Below are the code and all the weights of a small trained network. Each question names an input and a target symbol and asks about switching units off, where a switched-off unit gives its printed mean instead of its output.

import numpy as np


def w(rows, s, z=0):
    codes = np.array(rows[::2]) - 128.0
    scale = np.full(codes.shape[1], s)
    scale[-1] = z or s
    return codes * scale


def f(y):
    return y / 2 * (1 + np.tanh(0.7978845608 * (y + 0.044715 * y**3)))


def softmax(a):
    e = np.exp(a - a.max(-1, keepdims=True))
    return e / e.sum(-1, keepdims=True)


def log_softmax(a):
    a = a - a.max(-1, keepdims=True)
    return a - np.log(np.exp(a).sum(-1, keepdims=True))


def net(x, mask):
    ids = ['αβγδεζηθλμξπστφω'.index(c) for c in x.split()]
    T = len(ids)
    res = E[ids] + P[:T]
    q, k, v = (res @ M[0].T for M in (Q, K, V))
    z = softmax(np.where(np.tri(T) > 0, q @ k.T / 4**0.5, -1e9)) @ v
    res = res + np.where(mask[0], z, O[0][:, -1]) @ O[0][:, :-1]
    y = f(res @ A[0][:, :-1].T + A[0][:, -1])
    res = res + np.where(mask[1:9], y, B[0][:, -1]) @ B[0][:, :-1]
    return log_softmax(res[-1] @ U[:, :-1].T + U[:, -1])


Q, K, V, O, A, B = {}, {}, {}, {}, {}, {}
E = w([
[132,99,138,180,159],'α',
[194,194,225,85,167],'β',
[111,155,181,106,209],'γ',
[116,40,67,165,158],'δ',
[62,132,161,146,192],'ε',
[122,78,107,192,166],'ζ',
[127,83,188,136,139],'η',
[179,223,249,150,115],'θ',
[55,172,127,164,94],'λ',
[40,176,33,113,119],'μ',
[38,161,194,150,148],'ξ',
[29,141,99,246,130],'π',
[152,147,141,152,145],'σ',
[132,164,177,134,146],'τ',
[177,102,76,255,80],'φ',
[201,136,168,119,98],'ω',
],0.016)
P = w([
[171,243,124,122,255],'0',
[133,136,169,152,179],'1',
[158,121,185,153,207],'2',
[153,100,169,170,194],'3',
[146,110,172,187,185],'4',
[136,98,165,189,188],'5',
[119,105,171,187,190],'6',
[144,115,190,193,196],'7',
],0.0096)
Q[0] = w([
[180,133,140,103,114],'h0',
[136,121,84,72,65],'h0',
[96,179,170,242,244],'h0',
[107,113,109,154,48],'h0',
],0.011)
K[0] = w([
[152,149,163,129,82],'h0',
[93,97,219,188,131],'h0',
[127,254,30,87,221],'h0',
[124,115,179,93,74],'h0',
],0.0089)
V[0] = w([
[245,143,119,121,81],'h0',
[63,180,238,136,35],'h0',
[119,163,113,255,126],'h0',
[157,123,42,175,32],'h0',
],0.01)
O[0] = w([
[8,128,155,132,104,71],'h0',
[162,241,139,174,90,103],'h0',
[184,126,153,181,57,175],'h0',
[170,99,195,149,99,10],'h0',
],0.014,0.012)
A[0] = w([
[156,106,96,205,109,114],'n0',
[120,88,109,238,174,170],'n1',
[153,176,169,113,206,172],'n2',
[118,171,122,160,146,72],'n3',
[190,151,145,202,1,254],'n4',
[161,138,181,76,143,124],'n5',
[184,174,80,82,198,106],'n6',
[137,154,47,240,143,44],'n7',
],0.0088,0.0045)
B[0] = w([
[163,221,119,154,191,171],'n0',
[103,195,249,134,160,203],'n1',
[66,140,139,198,41,230],'n2',
[251,97,205,217,69,154],'n3',
[85,133,113,2,152,201],'n4',
[144,146,53,160,82,156],'n5',
[140,81,63,205,100,248],'n6',
[177,120,72,155,81,204],'n7',
],0.0073,0.012)
U = w([
[125,86,149,129,169,120],'α',
[168,104,136,180,49,126],'β',
[134,66,89,197,135,4],'γ',
[159,64,133,136,163,188],'δ',
[107,118,155,131,156,112],'ε',
[128,115,144,135,174,72],'ζ',
[117,56,129,81,180,158],'η',
[109,167,184,139,35,100],'θ',
[37,180,85,115,133,172],'λ',
[116,104,1,62,129,242],'μ',
[101,132,222,106,112,170],'ξ',
[122,142,155,170,164,44],'π',
[133,153,139,113,94,78],'σ',
[110,128,135,136,108,106],'τ',
[180,177,125,67,153,98],'φ',
[87,131,148,96,101,143],'ω',
],0.0078,0.0049)

Each question gives the input, a string of symbols that net reads in full, and the target symbol t.
The units are the heads (4 rows each of Q, K, V and O) and the neurons (one row each of A and B). Each row of codes is followed by its name. A weight is (code - 128) times the scale printed after its matrix; where a second scale follows, it is the last column's (O, A, B and U).
mask holds one flag per unit, heads first, then neurons. A switched-off unit (its flag False) gives its mean, the last column of its rows in O or B, instead of its output. The means were averaged over made-up inputs and are rounded, as every weight is.
A unit's drop is (log p(t) with every unit on - log p(t) with that unit switched off) / (log p(t) with every unit on - log p(t) with every unit switched off).
The circuit of an input: a set's keep is (log p(t) with only the set's units on - log p(t) with every unit switched off) / (log p(t) with every unit on - log p(t) with every unit switched off). Starting from all 9 units, units are removed one at a time, each time the one whose removal leaves the highest keep (on an exact tie, the one counted first), for as long as the keep stays at least 0.8.
circuit, biggest first: the units of the circuit, biggest drop first
top k neurons: the k neurons with the biggest drops, biggest first
drop when u is switched off: that unit's drop, to one decimal
input π λ β β ε ξ ε, target φ: top 2 neurons => n4, n0
input φ β β γ β β, target ξ: circuit, biggest first => h0, n6
input γ β β θ β μ β, target μ: circuit, biggest first => h0
input π λ μ μ γ φ, target φ: circuit, biggest first => n4, h0, n0, n6
input ξ π ζ, target β: circuit, biggest first => h0, n7
input ξ β θ ζ, target β: top 3 neurons => n7, n3, n6
input φ β β, target ξ: circuit, biggest first => h0, n4
input ε β β β β φ ξ σ, target γ: circuit, biggest first => h0, n6, n4
input ξ β φ α, target β: top 2 neurons => n7, n3
input θ β θ β β β β σ, target θ: circuit, biggest first => h0, n3
input ξ β θ, target β: circuit, biggest first => h0, n3, n6
input ε μ δ β, target β: circuit, biggest first => n2, h0, n6
input φ β π, target ξ: circuit, biggest first => h0, n1, n4
input γ β β ω α, target μ: circuit, biggest first => h0
input π α β θ β λ ξ, target φ: top 4 neurons => n4, n0, n2, n6
input β β φ, target λ: top 2 neurons => n1, n6
input ξ μ ε π φ, target φ: top 2 neurons => n4, n0
input β π τ β β β σ η, target λ: drop when h0 is switched off => 1.0
input φ β α θ, target ξ: drop when h0 is switched off => 1.0
input δ σ β θ ε β, target η: drop when h0 is switched off => 1.3
input π β β α ζ π, target φ: drop when h0 is switched off => 0.6
input δ ε γ β ε, target η: top neuron => n2
